Each row is followed by its group and then its class within the group.
-0.35 0.56 -0.54 0.24 -0.42 -4.64 -0.11 -0.66 0.29 0.90 0.20 2.10 0.25
 0.69 -1.18 -0.09 -0.11 5.25 0.65 0.40 -1.29 0.44 -1.47 -1.87 0.64 0.32 : gb.S
-0.24 0.08 -0.09 1.57 -0.93 -4.64 -0.79 -0.95 1.70 -1.48 1.36 2.16 -0.52
 -0.59 -2.49 0.64 -0.22 3.93 -0.16 0.68 -1.50 -0.22 -1.90 -1.16 -0.15
 -1.89 : gb.W
0.09 -1.40 -0.81 -4.96 -1.45 -6.36 0.29 -0.94 0.16 -3.40 1.21 2.65 1.07
 1.07 -0.49 0.09 -0.88 3.75 -0.50 2.75 -1.35 -0.47 -2.02 -0.97 1.74
 -0.27 : Fr.C
0.31 -1.41 -1.29 -3.58 -1.27 -3.57 0.58 -1.17 2.11 -6.40 -0.05 1.52 1.14
 0.47 -1.30 -0.09 -1.16 2.81 -0.85 1.22 -1.19 0.37 -0.89 -0.44 1.82
 -0.67 : Fr.N
1.20 -1.34 -0.13 -2.38 -0.28 -0.27 1.67 -0.04 2.59 -3.72 -0.50 0.89
 -0.02 -0.74 -0.95 -0.21 -1.43 1.87 -1.18 1.48 -1.19 0.39 0.58 -0.54
 0.78 -2.03 : Fr.C
0.06 1.04 -0.85 0.31 -1.01 -5.99 0.21 -0.37 1.64 -0.60 0.93 2.40 0.50
 0.45 -1.97 0.49 -0.74 3.37 0.22 0.41 -1.17 0.83 -1.49 -2.23 1.94 -0.16 : gb.W
-0.28 -0.82 -0.18 -2.77 -1.28 -2.53 0.99 0.06 1.08 -3.31 -0.06 1.49 1.14
 0.11 -0.70 0.00 -0.67 1.75 0.38 0.73 0.15 -0.22 -1.44 0.37 1.33 -1.08 : Fr.C
0.24 0.17 0.00 1.32 -1.61 -4.87 0.21 -0.85 -0.15 -0.12 0.57 3.07 -0.13
 -0.02 -1.13 0.27 -0.22 3.85 0.54 0.85 -1.31 -0.32 -2.35 -1.05 -0.16
 -0.58 : gb.W
0.40 0.42 0.57 1.85 -0.69 -5.30 0.54 -0.04 1.23 -0.92 -0.18 -0.37 -1.42
 0.89 -1.59 0.54 0.33 2.19 0.30 0.55 -1.32 0.16 -2.10 -2.15 0.68 -0.20 : gb.W
1.12 -0.49 -0.34 -2.32 -1.96 -3.87 0.95 1.29 0.65 -4.48 -1.88 1.22 -0.83
 0.27 -0.42 0.35 -1.11 3.52 -0.29 1.99 -1.74 -0.04 -0.70 -0.80 1.35
 -1.92 : Fr.B
-0.24 0.20 0.29 0.43 -1.32 -6.44 0.62 -0.25 0.94 -0.92 0.78 3.48 0.82
 -0.28 -1.00 -0.02 -0.37 3.56 0.17 -0.44 -1.35 -0.27 -1.56 -1.39 0.76
 -0.35 : gb.S
-0.43 0.17 -0.99 -0.35 -0.14 -2.64 -0.14 -0.41 0.67 -1.49 0.35 1.97 0.22
 -0.77 -0.81 0.51 -0.27 2.87 0.14 0.26 -1.41 0.09 -1.86 -1.20 -0.02
 -0.93 : gb.S
-1.41 1.80 -0.34 1.84 -1.10 -6.41 0.22 -0.81 1.43 -0.50 0.70 2.19 0.16
 -0.06 -1.11 0.26 0.24 4.21 0.14 -0.28 -1.60 0.44 -2.13 -2.08 -0.31 0.01 : gb.W
-0.26 -0.93 -1.28 -1.73 -0.59 -4.15 1.00 -0.87 0.83 -3.94 0.70 1.64 0.36
 0.62 -0.61 -0.45 -0.61 4.91 0.00 1.95 -1.70 -0.08 0.38 0.02 1.16 0.33 : Fr.B
-0.91 0.54 0.23 1.69 0.37 -5.36 0.15 0.51 1.13 -1.51 0.12 2.97 -0.30
 -0.35 -2.32 0.41 -0.26 3.77 0.02 0.66 -3.42 0.61 -2.00 -1.56 0.29 1.30 : gb.X
1.03 -0.76 -0.74 -2.89 -1.51 -0.72 0.86 -1.28 1.41 -3.84 0.59 1.63 0.17
 0.00 -0.28 0.01 -0.93 2.96 -1.20 2.28 -1.63 -0.08 -0.06 -0.73 1.22
 -2.00 : Fr.B
-0.12 0.41 -0.68 2.22 -1.11 -5.08 -0.06 -0.04 -1.41 0.30 1.08 2.53 0.39
 -0.15 -1.69 -0.74 -0.49 3.71 0.85 1.02 -0.58 0.46 -2.38 -1.25 0.29 1.47 : gb.S
0.00 -1.30 -1.27 -3.72 -0.40 -2.16 0.46 0.20 2.95 -2.97 -0.28 0.49 0.33
 0.54 -0.28 1.27 -0.90 2.99 -0.72 0.82 -0.59 -1.03 0.29 -0.35 2.00 -1.42 : Fr.C
0.18 -0.18 -0.20 -2.12 -1.11 -0.21 0.20 -0.22 0.31 -2.90 2.19 -0.23
 -0.05 -0.91 0.23 -0.33 -0.36 0.64 -0.93 0.70 -0.16 -0.47 0.00 -0.70
 1.51 -3.60 : Fr.B
-1.30 2.54 1.85 3.66 -0.67 -3.74 0.19 -0.13 2.34 -0.34 -0.48 1.53 -0.32
 -0.64 -1.21 0.79 -0.35 2.16 0.32 -1.15 -0.42 0.23 -0.74 -1.40 0.02
 -0.69 : gb.W
-1.88 0.75 -0.62 0.27 0.52 -5.37 0.03 -0.42 1.77 -1.18 0.01 1.73 0.94
 0.91 -1.95 0.65 0.07 2.88 0.34 0.13 -1.52 -0.36 -1.46 -2.09 0.58 1.34 : gb.X
1.17 -1.70 -0.21 -2.78 0.13 -4.31 1.17 -1.32 0.00 -4.06 0.47 1.66 0.24
 0.14 -0.42 -0.29 -1.31 2.40 -1.24 2.70 -1.33 0.04 0.17 0.02 1.29 -1.55 : Fr.B
0.03 -0.24 -1.01 -3.47 -0.84 -1.41 0.22 -0.69 1.29 -2.42 -0.50 0.58 0.20
 0.38 -0.25 0.26 -1.00 1.88 -0.77 1.05 -0.61 -0.28 0.14 -0.49 1.73 -1.28 : Fr.N
-1.81 0.75 -0.06 2.95 0.06 -3.60 0.32 0.52 0.58 -1.27 0.70 1.21 0.68
 0.19 -2.12 0.09 -0.13 3.90 0.04 0.18 -0.98 0.10 -2.07 -1.38 -0.06 -1.58 : gb.W
2.13 -1.75 -0.13 -2.71 -1.16 -3.34 1.67 -0.96 2.09 -6.69 -0.16 2.97 0.78
 -0.20 -1.45 0.19 -1.68 4.01 -0.65 2.28 -1.75 0.82 0.15 -1.66 1.44 -2.24 : Fr.C
-1.16 0.51 -0.27 2.07 0.21 -5.18 0.62 -0.48 -0.16 0.28 1.08 3.26 0.36
 -0.10 -2.32 -0.02 -0.63 4.53 -0.08 0.23 -1.36 -0.60 -2.50 -0.96 -0.67
 -0.16 : gb.S
-0.93 1.64 -0.62 2.02 -0.88 -3.59 0.35 -0.62 0.20 -1.45 1.28 1.93 -0.56
 0.25 -2.58 0.25 -0.95 2.31 -0.21 -0.43 -0.91 0.70 -2.58 -2.03 0.60 1.29 : gb.W
